Each row has a name. Each piece below is followed by the name of the row it came from, unless a question asks for something else. Each question is about the rows just above it.

E: [ 93  70 107 147 131 218 130 129 159]
U: [147 107  93 159 129 130 219  70 131]
F: [129  70 130  93 131 159 147 107 219]
D: [ 93  70 107 147 131 105 108 143 110]
[110 143 108 105 131 147 107  70  93] is which row reordered? : D
Put [ 70  93 107 129 130 131 147 159 218] back in order: which row is it? : E
Put [ 70  93 105 107 108 110 131 143 147] back in order: which row is it? : D
[218  70 159 107 147 130  93 131 129] is which row reordered? : E

K: [188  51  88  96 111  87 161 127 140 108  65 113 128 157  99  51  65 156
 158 117 105  97 146 114 147 179 100 152 129 125 136  90 131 193 104]
A: [183  76  58 165 163 111 156 158 142  61 145 187 142 191  89 128 187  68
 106 132 135 122 120 107 182 175 126 106 197  71 105 139 109  98 132]
L: [115 154  95 206 143 147  71 114 125  63 194  51  97 104 135 229 122 181
  99 162 149 141 141 148  96 188 114 121  94 128 153 167 149 150  78]
P: [108 198 151 178 104 125 173 118  87  87 127 143  95  96 124 200 146  70
 135 116 151 214 110  67 100 159 134 141  76 175 151 160 118  87 213]
T: [ 78 141 181  96 147 167  63 122 149 206 148  97 162 114 188 135 122 153
  95 141 128  98 149 229 104  51 154  94 143 125 115 121 150 114  71]
N: [ 78 141 181  96 147 167  63 122 149 206 148  97 162 114 188 135 194 153
  95 141 128  98 149 229 104  51 154  94 143 125 115 121 150 114  71]
C: [113 157 149  98  87 114 148 107 112 157  95  88  88  66 106  90  67 205
 193 117 108 137  99  78 104 139 103 197  64 169 160 113 128 199 158]
Z: [ 68 166 204  90 125 163  69 112 134 219 135  84 139  87 187 133 100 173
 112 135 124 109 138 199  91  53 145 112 106 153 129 120 151 128  86]
M: [128 108 133 171 160 129 122 142 111  85 125 165 171 191 171 192 173  33
  80 127 161 141 180 166 120 125 165  77 169 130 116 142 133  55 115]
B: [ 80 189 188  91  96 142 105 105 118 202 118  78  99  56 139 111  78 216
 163 125 113 131 106 115  91  89 118 167  68 170 151 119 136 176 131]
X: [ 84 225 124 142 131 179 104 126 134 150 236 134  96  66  98 175 198 156
 131 144 133 151  65  91 134  91 130 140 111  89 113 173 107 122 168]
Q: [ 68 232 159 125 130 189  84 119 134 184 221 115 105  61 127 175 173 170
 123 144 132 140  78 120 115  66 140 130 105 107 117 163 119 121 142]
Put [168  84 225 124 142 131 179 104 126 134 150 236 134  96  66  98 175 198
 156 131 144 133 151  65  91 134  91 130 140 111  89 113 173 107 122] back in order: which row is it? : X
[ 71 114 150 121 115 125 143  94 154  51 104 229 149  98 128 141  95 153
 194 135 188 114 162  97 148 206 149 122  63 167 147  96 181 141  78] is which row reordered? : N

